Below are the code and all the weights of a small trained network. Each question names an input and a class and asks about switching units off, where a switched-off unit gives its printed mean instead of its output.

import numpy as np


def w(rows, s, z=0):
    codes = np.array(rows[::2]) - 128.0
    scale = np.full(codes.shape[1], s)
    scale[-1] = z or s
    return codes * scale


def f(y):
    return y / 2 * (1 + np.tanh(0.7978845608 * (y + 0.044715 * y**3)))


def log_softmax(a):
    a = a - a.max(-1, keepdims=True)
    return a - np.log(np.exp(a).sum(-1, keepdims=True))


def net(x, mask):
    res = np.array(x, float).reshape(1, 3) / 4 @ E
    y = f(res @ A[0][:, :-1].T + A[0][:, -1])
    res = res + np.where(mask, y, B[0][:, -1]) @ B[0][:, :-1]
    return log_softmax(res[-1] @ U[:, :-1].T + U[:, -1])


A, B = {}, {}
E = w([
[61,84,249,86,160],'x0',
[91,227,158,164,190],'x1',
[25,147,68,160,192],'x2',
],0.011)
A[0] = w([
[156,57,104,127,81,198],'n1',
[117,228,192,247,198,158],'n2',
[161,139,85,128,127,84],'n3',
[54,139,83,143,123,172],'n4',
[114,138,149,62,163,2],'n5',
[125,90,109,169,153,74],'n6',
[201,174,178,84,65,150],'n7',
[95,95,207,162,123,42],'n8',
[192,219,97,134,158,93],'n9',
[167,154,26,145,37,174],'n10',
[84,127,99,146,158,187],'n11',
[127,67,98,116,130,202],'n12',
[186,24,140,83,101,212],'n13',
[97,162,49,146,58,59],'n14',
[110,79,158,78,111,108],'n15',
[101,180,181,88,122,65],'n16',
],0.011,0.0031)
B[0] = w([
[56,126,135,183,137,199],'n1',
[78,146,177,190,104,245],'n2',
[67,157,166,66,135,155],'n3',
[197,58,254,138,204,185],'n4',
[71,87,34,88,186,145],'n5',
[199,123,67,189,138,132],'n6',
[152,53,195,153,220,216],'n7',
[89,157,76,83,162,178],'n8',
[17,129,175,90,122,183],'n9',
[56,119,226,85,147,239],'n10',
[166,77,194,179,119,177],'n11',
[70,198,122,209,53,164],'n12',
[87,170,150,196,144,234],'n13',
[97,87,157,103,202,176],'n14',
[77,144,182,75,86,175],'n15',
[69,138,161,130,150,165],'n16',
],0.007,0.012)
U = w([
[15,149,144,175,86,251],'0',
[102,72,186,149,155,252],'1',
[1,109,136,15,135,211],'2',
[163,115,144,161,97,187],'3',
[152,151,103,68,69,2],'4',
[155,160,77,83,76,2],'5',
[113,73,118,48,153,2],'6',
[120,130,94,120,60,2],'7',
],0.0099,0.0031)

Each question gives the input, the list of numbers given to net, and the class t.
The units are the neurons (one row each of A and B). Each row of codes is followed by its name. A weight is (code - 128) times the scale printed after its matrix; where a second scale follows, it is the last column's (A, B and U).
mask holds one flag per neuron, in row order. A switched-off neuron (its flag False) gives its mean, the last column of its row in B, instead of its output. The means were averaged over made-up inputs and are rounded, as every weight is.
A unit's drop is (log p(t) with every unit on - log p(t) with that unit switched off) / (log p(t) with every unit on - log p(t) with every unit switched off).
The circuit of an input: a set's keep is (log p(t) with only the set's units on - log p(t) with every unit switched off) / (log p(t) with every unit on - log p(t) with every unit switched off). Starting from the 12 units with the biggest drops (on a tie, the unit counted first), units are removed one at a time, each time the one whose removal leaves the highest keep (on an exact tie, the one counted first), for as long as the keep stays at least 0.8.
units of the circuit, in order: the units of the circuit, biggest drop first
unit that matters most: the unit with the biggest drop
top k neurons: the k neurons with the biggest drops, biggest first
drop of u: that unit's drop, to one decimal
input [-6,-4,8], class 1: units of the circuit, in order : [n4]
input [-1,-7,-3], class 0: units of the circuit, in order : [n13; n12]
input [-7,-8,-2], class 0: top 4 neurons : [n13; n12; n1; n4]
input [-4,1,2], class 2: top 2 neurons : [n13; n7]
input [7,5,-4], class 2: units of the circuit, in order : [n8; n5]
input [8,-8,0], class 0: units of the circuit, in order : [n13; n12]
input [-5,-5,-4], class 0: top 4 neurons : [n13; n1; n4; n12]
input [6,1,-4], class 2: units of the circuit, in order : [n8; n15]
input [-2,-6,-5], class 0: units of the circuit, in order : [n13; n1]
input [4,2,5], class 1: units of the circuit, in order : [n4; n11]
input [8,-3,-7], class 2: top 2 neurons : [n15; n8]
input [-5,-4,-4], class 2: top 2 neurons : [n10; n2]
input [7,-8,8], class 0: top 2 neurons : [n12; n10]
input [-8,6,0], class 2: unit that matters most : n9
input [-3,-4,7], class 1: drop of n11 : 0.1
input [-5,3,6], class 1: drop of n12 : 0.1
input [-7,1,-4], class 2: drop of n7 : 0.0
input [2,-6,-5], class 0: drop of n1 : 0.2
